Here is a tiny trained network, its code and every weight. The questions are about switching its units off for an input and a target symbol, where a switched-off unit gives its printed mean instead of its output.

import numpy as np


def w(rows, s, z=0):
    codes = np.array(rows[::2]) - 128.0
    scale = np.full(codes.shape[1], s)
    scale[-1] = z or s
    return codes * scale


def f(y):
    return np.maximum(y, 0)


def softmax(a):
    e = np.exp(a - a.max(-1, keepdims=True))
    return e / e.sum(-1, keepdims=True)


def log_softmax(a):
    a = a - a.max(-1, keepdims=True)
    return a - np.log(np.exp(a).sum(-1, keepdims=True))


def net(x, mask):
    ids = ['αβγδεζηθλμξπσψω'.index(c) for c in x.split()]
    T = len(ids)
    res = E[ids] + P[:T]
    r = res
    for j in range(3):
        rows = slice(3 * j, 3 * j + 3)
        q, k, v = (r @ M[0][rows].T for M in (Q, K, V))
        z = softmax(np.where(np.tri(T) > 0, q @ k.T / 3**0.5, -1e9)) @ v
        o = O[0][rows]
        res = res + np.where(mask[j], z, o[:, -1]) @ o[:, :-1]
    y = f(res @ A[0][:, :-1].T + A[0][:, -1])
    res = res + np.where(mask[3:15], y, B[0][:, -1]) @ B[0][:, :-1]
    return log_softmax(res[-1] @ U[:, :-1].T + U[:, -1])


Q, K, V, O, A, B = {}, {}, {}, {}, {}, {}
E = w([
[139,221,2],'α',
[143,160,72],'β',
[125,35,189],'γ',
[159,121,124],'δ',
[88,240,234],'ε',
[153,112,146],'ζ',
[244,26,154],'η',
[143,51,205],'θ',
[105,94,182],'λ',
[135,183,40],'μ',
[104,218,64],'ξ',
[141,226,9],'π',
[226,62,203],'σ',
[131,158,80],'ψ',
[169,198,10],'ω',
],0.0076)
P = w([
[105,174,137],'0',
[80,76,132],'1',
[227,188,54],'2',
[77,133,91],'3',
[76,85,146],'4',
[252,216,86],'5',
[80,144,120],'6',
[79,92,162],'7',
[248,245,137],'8',
[84,151,140],'9',
[73,96,171],'10',
[232,254,176],'11',
],0.0081)
Q[0] = w([
[232,171,76],'head 1',
[89,109,93],'head 1',
[184,160,200],'head 1',
[255,181,170],'head 2',
[88,135,130],'head 2',
[223,190,153],'head 2',
[76,143,188],'head 3',
[72,107,200],'head 3',
[173,120,117],'head 3',
],0.0078)
K[0] = w([
[254,158,107],'head 1',
[111,96,112],'head 1',
[165,175,180],'head 1',
[143,203,225],'head 2',
[148,101,103],'head 2',
[169,190,228],'head 2',
[195,127,80],'head 3',
[156,128,98],'head 3',
[93,142,135],'head 3',
],0.0087)
V[0] = w([
[206,62,76],'head 1',
[45,202,237],'head 1',
[193,115,100],'head 1',
[253,202,170],'head 2',
[190,221,155],'head 2',
[78,73,114],'head 2',
[106,177,179],'head 3',
[74,135,166],'head 3',
[142,95,149],'head 3',
],0.0067)
O[0] = w([
[174,175,157,72],'head 1',
[92,63,99,201],'head 1',
[205,180,142,128],'head 1',
[158,77,2,242],'head 2',
[120,113,36,252],'head 2',
[131,140,159,54],'head 2',
[109,125,99,179],'head 3',
[129,180,72,139],'head 3',
[153,131,138,105],'head 3',
],0.0066,0.0026)
A[0] = w([
[62,175,89,64],'neuron 1',
[114,71,73,245],'neuron 2',
[94,214,83,107],'neuron 3',
[154,31,174,126],'neuron 4',
[158,21,180,131],'neuron 5',
[147,142,64,75],'neuron 6',
[81,183,98,90],'neuron 7',
[44,80,252,112],'neuron 8',
[2,74,139,254],'neuron 9',
[93,85,96,119],'neuron 10',
[108,182,101,118],'neuron 11',
[118,157,114,123],'neuron 12',
],0.011,0.0054)
B[0] = w([
[222,96,177,153],'neuron 1',
[161,144,76,228],'neuron 2',
[141,104,167,188],'neuron 3',
[207,127,186,158],'neuron 4',
[206,130,193,162],'neuron 5',
[116,63,87,169],'neuron 6',
[187,86,185,159],'neuron 7',
[75,1,59,184],'neuron 8',
[67,174,175,254],'neuron 9',
[142,158,159,154],'neuron 10',
[151,119,175,166],'neuron 11',
[151,129,164,148],'neuron 12',
],0.0099,0.008)
U = w([
[180,134,194,10],'α',
[118,250,255,172],'β',
[144,2,14,124],'γ',
[135,168,139,200],'δ',
[145,157,138,102],'ε',
[119,102,167,131],'ζ',
[140,120,138,86],'η',
[119,187,142,162],'θ',
[134,171,137,164],'λ',
[90,230,79,201],'μ',
[38,65,43,145],'ξ',
[168,158,134,136],'π',
[87,206,93,173],'σ',
[178,126,161,82],'ψ',
[147,29,168,3],'ω',
],0.0094,0.0038)

Each question gives the input, a string of symbols that net reads in full, and the target symbol t.
The units are the heads (3 rows each of Q, K, V and O) and the neurons (one row each of A and B). Each row of codes is followed by its name. A weight is (code - 128) times the scale printed after its matrix; where a second scale follows, it is the last column's (O, A, B and U).
mask holds one flag per unit, heads first, then neurons. A switched-off unit (its flag False) gives its mean, the last column of its rows in O or B, instead of its output. The means were averaged over made-up inputs and are rounded, as every weight is.
A unit's drop is (log p(t) with every unit on - log p(t) with that unit switched off) / (log p(t) with every unit on - log p(t) with every unit switched off).
The circuit of an input: a set's keep is (log p(t) with only the set's units on - log p(t) with every unit switched off) / (log p(t) with every unit on - log p(t) with every unit switched off). Starting from the 12 units with the biggest drops (on a tie, the unit counted first), units are removed one at a time, each time the one whose removal leaves the highest keep (on an exact tie, the one counted first), for as long as the keep stays at least 0.8.
circuit, biggest first: the units of the circuit, biggest drop first
unit that matters most: the unit with the biggest drop
k most important neurons: the k neurons with the biggest drops, biggest first
which heads matter: for each layer, one digit per head in row order, 1 if its drop is at least 0.15 and else 0, layers parted by /
drop when u is switched off: that unit's drop, to one decimal
input π ζ ε θ ε ζ, target γ: circuit, biggest first => (neuron 9; head 2)
input ξ η ε η ε ε ξ ε ε γ ψ ζ, target γ: circuit, biggest first => (head 2; neuron 9)
input ξ ε β λ ξ ε ψ θ ε π ξ, target β: circuit, biggest first => (neuron 9; neuron 8; head 2)
input β ξ ω θ ε ε β μ π, target γ: 2 most important neurons => (neuron 6; neuron 9)
input ε β ε ψ ω ε π ε ψ, target γ: circuit, biggest first => (head 2; neuron 9)
input π ε μ ε σ ε ε ε ε ε ε ω, target γ: unit that matters most => head 2
input ε π ε ψ ω μ, target γ: circuit, biggest first => (neuron 6; head 2)
input ε ω ξ γ η ε α ω γ, target γ: circuit, biggest first => (head 2; neuron 9)
input ε ζ ε ψ β ε ε γ ε, target γ: which heads matter => 110
input β ε ε ψ ε ε ε ε δ, target γ: which heads matter => 010
input ε ω ε θ θ β, target γ: 2 most important neurons => (neuron 6; neuron 9)
input ε ε ε λ ε ε ε σ α, target γ: drop when neuron 9 is switched off => 0.3
input ψ ε θ ε ε β ξ ε ε η ε σ, target γ: drop when head 2 is switched off => 1.0
input θ ε ε μ ψ μ, target γ: unit that matters most => neuron 6
input θ θ ξ π σ ε ε ε δ, target γ: drop when neuron 1 is switched off => 0.0
input ε ζ β ε θ π ε ξ ψ γ ξ, target β: drop when neuron 9 is switched off => 0.4
